Here is a tiny trained network, its code and every weight. The questions are about switching its units off for an input and a class, where a switched-off unit gives its printed mean instead of its output.

import numpy as np


def w(rows, s, z=0):
    codes = np.array(rows[::2]) - 128.0
    scale = np.full(codes.shape[1], s)
    scale[-1] = z or s
    return codes * scale


def norm(h):
    return h / np.sqrt((h * h).mean(-1, keepdims=True) + 1e-5)


def f(y):
    return np.maximum(y, 0)


def log_softmax(a):
    a = a - a.max(-1, keepdims=True)
    return a - np.log(np.exp(a).sum(-1, keepdims=True))


def net(x, mask):
    res = np.array(x, float).reshape(1, 4) / 4 @ E
    u = 0
    for l in range(4):
        y = f(norm(res) @ A[l][:, :-1].T + A[l][:, -1])
        res = res + np.where(mask[u : u + 4], y, B[l][:, -1]) @ B[l][:, :-1]
        u += 4
    return log_softmax(norm(res)[-1] @ U[:, :-1].T + U[:, -1])


A, B = {}, {}
E = w([
[13,213,99,177],'x0',
[74,130,83,4],'x1',
[96,122,87,183],'x2',
[159,44,254,50],'x3',
],0.0052)
A[0] = w([
[187,94,96,38,249],'L0N1',
[50,210,255,220,148],'L0N2',
[91,231,85,160,237],'L0N3',
[109,183,5,78,251],'L0N4',
],0.0091,0.0017)
B[0] = w([
[117,206,118,146,215],'L0N1',
[175,224,167,116,232],'L0N2',
[109,162,225,1,249],'L0N3',
[204,132,134,7,254],'L0N4',
],0.009,0.0063)
A[1] = w([
[38,193,166,3,190],'L1N1',
[27,130,145,79,61],'L1N2',
[171,138,181,63,253],'L1N3',
[146,69,219,96,139],'L1N4',
],0.0075,0.0025)
B[1] = w([
[237,101,116,162,253],'L1N1',
[118,71,39,104,148],'L1N2',
[72,71,68,254,238],'L1N3',
[25,232,162,193,170],'L1N4',
],0.0087,0.011)
A[2] = w([
[232,235,120,51,79],'L2N1',
[90,73,188,147,205],'L2N2',
[185,1,169,228,254],'L2N3',
[188,120,75,162,130],'L2N4',
],0.0084,0.0021)
B[2] = w([
[91,106,114,136,255],'L2N1',
[100,128,57,141,151],'L2N2',
[95,45,95,137,227],'L2N3',
[254,105,203,163,188],'L2N4',
],0.0095,0.0085)
A[3] = w([
[133,145,171,55,96],'L3N1',
[53,136,180,60,216],'L3N2',
[216,157,120,168,224],'L3N3',
[140,1,62,74,3],'L3N4',
],0.0082,0.0019)
B[3] = w([
[133,1,43,157,164],'L3N1',
[79,75,132,238,149],'L3N2',
[70,135,198,18,255],'L3N3',
[166,170,187,218,207],'L3N4',
],0.0075,0.0058)
U = w([
[161,99,136,140,252],'0',
[195,157,103,94,38],'1',
[122,187,176,94,120],'2',
[156,105,23,78,15],'3',
[7,87,115,155,140],'4',
[123,114,113,162,128],'5',
[135,213,151,184,16],'6',
],0.012,0.0028)

Each question gives the input, the list of numbers given to net, and the class t.
The units are the neurons (one row each of A and B). Each row of codes is followed by its name. A weight is (code - 128) times the scale printed after its matrix; where a second scale follows, it is the last column's (A, B and U).
mask holds one flag per neuron, layer by layer. A switched-off neuron (its flag False) gives its mean, the last column of its row in B, instead of its output. The means were averaged over made-up inputs and are rounded, as every weight is.
A unit's drop is (log p(t) with every unit on - log p(t) with that unit switched off) / (log p(t) with every unit on - log p(t) with every unit switched off).
The circuit of an input: a set's keep is (log p(t) with only the set's units on - log p(t) with every unit switched off) / (log p(t) with every unit on - log p(t) with every unit switched off). Starting from the 12 units with the biggest drops (on a tie, the unit counted first), units are removed one at a time, each time the one whose removal leaves the highest keep (on an exact tie, the one counted first), for as long as the keep stays at least 0.8.
circuit, biggest first: the units of the circuit, biggest drop first
k most important neurons: the k neurons with the biggest drops, biggest first
k most important neurons of layer l: the k neurons of layer l with the biggest drops, biggest first
drop of u: that unit's drop, to one decimal
input [7,7,-4,-1], class 3: 2 most important neurons of layer 3 -> [L3N3 L3N1]
input [6,3,-3,1], class 0: circuit, biggest first -> [L1N1]
input [4,-3,-4,8], class 6: circuit, biggest first -> [L1N4 L0N2]
input [2,1,1,-6], class 3: 4 most important neurons -> [L0N4 L0N3 L3N1 L2N3]
input [3,-5,2,-4], class 2: circuit, biggest first -> [L3N3 L0N3]
input [5,0,4,-1], class 2: 4 most important neurons -> [L2N3 L0N2 L1N1 L2N2]
input [5,-4,4,-6], class 2: 2 most important neurons -> [L3N3 L0N3]
input [2,-8,-3,-2], class 2: 2 most important neurons -> [L0N2 L3N3]
input [7,7,7,-3], class 3: 2 most important neurons -> [L0N3 L1N1]
input [-8,-3,-7,1], class 4: 2 most important neurons -> [L1N1 L0N4]
input [-8,-4,-7,2], class 4: 3 most important neurons -> [L1N1 L0N4 L1N4]
input [5,1,8,-1], class 3: 2 most important neurons of layer 0 -> [L0N4 L0N2]
input [-6,-8,-1,2], class 4: 2 most important neurons -> [L1N1 L1N4]
input [3,4,4,-6], class 3: circuit, biggest first -> [L0N4]
input [4,3,-7,-5], class 3: 4 most important neurons -> [L0N3 L3N1 L0N4 L2N4]
input [4,-8,-3,6], class 6: 3 most important neurons -> [L0N2 L1N1 L0N4]
input [1,-1,2,1], class 6: 2 most important neurons -> [L0N2 L0N4]
input [-1,4,3,-7], class 1: 3 most important neurons -> [L1N1 L3N4 L2N3]
input [5,6,4,-6], class 3: 2 most important neurons -> [L0N3 L0N4]
input [3,-7,3,6], class 6: 2 most important neurons of layer 1 -> [L1N1 L1N3]
input [-8,-6,-4,6], class 4: most important neuron of layer 0 -> [L0N4]
input [6,2,-6,-8], class 3: drop of L2N1 -> 0.2
input [2,-7,1,-8], class 2: drop of L3N3 -> 0.3
input [8,-8,-5,-5], class 2: drop of L0N2 -> -0.1
input [4,4,-1,-3], class 3: 3 most important neurons of layer 2 -> [L2N4 L2N3 L2N1]
